Here is a tiny trained network, its code and every weight. The questions are about switching its units off for an input and a class, where a switched-off unit gives its printed mean instead of its output.

import numpy as np


def w(rows, s, z=0):
    codes = np.array(rows[::2]) - 128.0
    scale = np.full(codes.shape[1], s)
    scale[-1] = z or s
    return codes * scale


def norm(h):
    return h / np.sqrt((h * h).mean(-1, keepdims=True) + 1e-5)


def f(y):
    return np.maximum(y, 0)


def log_softmax(a):
    a = a - a.max(-1, keepdims=True)
    return a - np.log(np.exp(a).sum(-1, keepdims=True))


def net(x, mask):
    res = np.array(x, float).reshape(1, 3) / 4 @ E
    u = 0
    for l in range(4):
        y = f(norm(res) @ A[l][:, :-1].T + A[l][:, -1])
        res = res + np.where(mask[u : u + 4], y, B[l][:, -1]) @ B[l][:, :-1]
        u += 4
    return log_softmax(norm(res)[-1] @ U[:, :-1].T + U[:, -1])


A, B = {}, {}
E = w([
[146,167,218,103,133,106,128],'x0',
[98,75,179,114,121,125,154],'x1',
[151,144,159,254,58,189,159],'x2',
],0.0062)
A[0] = w([
[115,197,103,195,240,127,82,49],'0.n0',
[97,111,187,172,97,251,154,202],'0.n1',
[103,82,148,56,116,43,140,137],'0.n2',
[30,92,3,162,122,152,77,3],'0.n3',
],0.004,0.0042)
B[0] = w([
[157,58,163,176,148,96,21,145],'0.n0',
[97,169,87,123,118,91,156,253],'0.n1',
[168,93,126,192,112,93,83,208],'0.n2',
[186,29,2,84,188,181,142,168],'0.n3',
],0.0071,0.0041)
A[1] = w([
[2,75,177,109,141,67,222,55],'1.n0',
[94,167,69,98,67,48,189,5],'1.n1',
[116,192,78,71,154,69,146,75],'1.n2',
[90,185,208,73,91,82,126,26],'1.n3',
],0.0059,0.0023)
B[1] = w([
[89,92,254,148,169,165,5,253],'1.n0',
[114,14,155,113,194,80,212,173],'1.n1',
[51,122,174,180,141,112,182,224],'1.n2',
[173,82,62,78,115,187,145,229],'1.n3',
],0.0065,0.0022)
A[2] = w([
[228,227,248,27,140,150,129,65],'2.n0',
[253,152,74,194,157,61,34,127],'2.n1',
[173,154,190,89,133,116,173,3],'2.n2',
[211,215,69,129,159,99,45,55],'2.n3',
],0.0067,0.0039)
B[2] = w([
[122,108,4,97,117,166,127,207],'2.n0',
[73,68,200,72,144,132,145,255],'2.n1',
[165,73,106,100,148,126,68,141],'2.n2',
[125,62,244,90,94,131,77,204],'2.n3',
],0.011,0.0048)
A[3] = w([
[194,199,41,86,227,22,226,3],'3.n0',
[179,143,38,2,70,210,195,157],'3.n1',
[98,182,121,100,174,38,91,56],'3.n2',
[107,178,87,39,238,23,96,36],'3.n3',
],0.0075,0.0034)
B[3] = w([
[6,35,185,36,11,155,63,143],'3.n0',
[122,69,20,150,207,101,147,252],'3.n1',
[173,248,108,254,147,156,144,158],'3.n2',
[168,254,152,239,2,190,218,221],'3.n3',
],0.0076,0.0047)
U = w([
[198,41,11,75,167,229,179,238],'0',
[200,228,225,243,10,134,214,196],'1',
[94,32,255,68,118,181,45,227],'2',
[67,23,205,37,207,89,183,103],'3',
[232,212,177,40,220,57,227,1],'4',
],0.0079,0.0059)

Each question gives the input, the list of numbers given to net, and the class t.
The units are the neurons (one row each of A and B). Each row of codes is followed by its name. A weight is (code - 128) times the scale printed after its matrix; where a second scale follows, it is the last column's (A, B and U).
mask holds one flag per neuron, layer by layer. A switched-off neuron (its flag False) gives its mean, the last column of its row in B, instead of its output. The means were averaged over made-up inputs and are rounded, as every weight is.
A unit's drop is (log p(t) with every unit on - log p(t) with that unit switched off) / (log p(t) with every unit on - log p(t) with every unit switched off).
The circuit of an input: a set's keep is (log p(t) with only the set's units on - log p(t) with every unit switched off) / (log p(t) with every unit on - log p(t) with every unit switched off). Starting from the 12 units with the biggest drops (on a tie, the unit counted first), units are removed one at a time, each time the one whose removal leaves the highest keep (on an exact tie, the one counted first), for as long as the keep stays at least 0.8.
circuit, biggest first: the units of the circuit, biggest drop first
unit that matters most: the unit with the biggest drop
k most important neurons: the k neurons with the biggest drops, biggest first
top k neurons in layer l: the k neurons of layer l with the biggest drops, biggest first
drop of u: that unit's drop, to one decimal
input [2,-6,-5], class 2: circuit, biggest first => [2.n3]
input [4,3,4], class 0: circuit, biggest first => [2.n3 2.n1 3.n3]
input [-1,5,-7], class 1: circuit, biggest first => [3.n3 2.n1]
input [0,2,3], class 3: circuit, biggest first => [0.n1 1.n1]
input [-3,3,-4], class 1: circuit, biggest first => [3.n3 2.n0 2.n1]
input [-6,-4,-7], class 1: circuit, biggest first => [3.n3 2.n0]
input [1,2,3], class 3: circuit, biggest first => [0.n1 1.n1]
input [-1,-6,5], class 2: 3 most important neurons => [3.n3 2.n1 1.n2]
input [-5,-4,-7], class 1: 2 most important neurons => [3.n3 1.n2]
input [5,5,3], class 0: 2 most important neurons => [1.n3 2.n0]
input [4,-5,-7], class 1: 2 most important neurons => [1.n2 3.n3]
input [-6,-6,-8], class 1: 3 most important neurons => [3.n3 1.n2 2.n0]
input [7,-7,-2], class 0: top 2 neurons in layer 0 => [0.n2 0.n3]
input [-2,-7,-7], class 1: circuit, biggest first => [3.n3]
input [-2,-1,3], class 3: 4 most important neurons => [0.n1 1.n1 3.n3 3.n0]
input [-1,-7,-8], class 1: 2 most important neurons => [1.n2 3.n3]
input [5,-2,-7], class 1: 3 most important neurons => [3.n3 1.n2 0.n2]
input [8,1,-6], class 0: 2 most important neurons => [2.n0 1.n3]
input [4,-7,2], class 2: drop of 2.n3 => 0.2
input [6,1,6], class 0: unit that matters most => 0.n2
input [-1,5,-8], class 1: drop of 3.n3 => 0.3
input [7,3,-5], class 0: drop of 1.n3 => 0.3
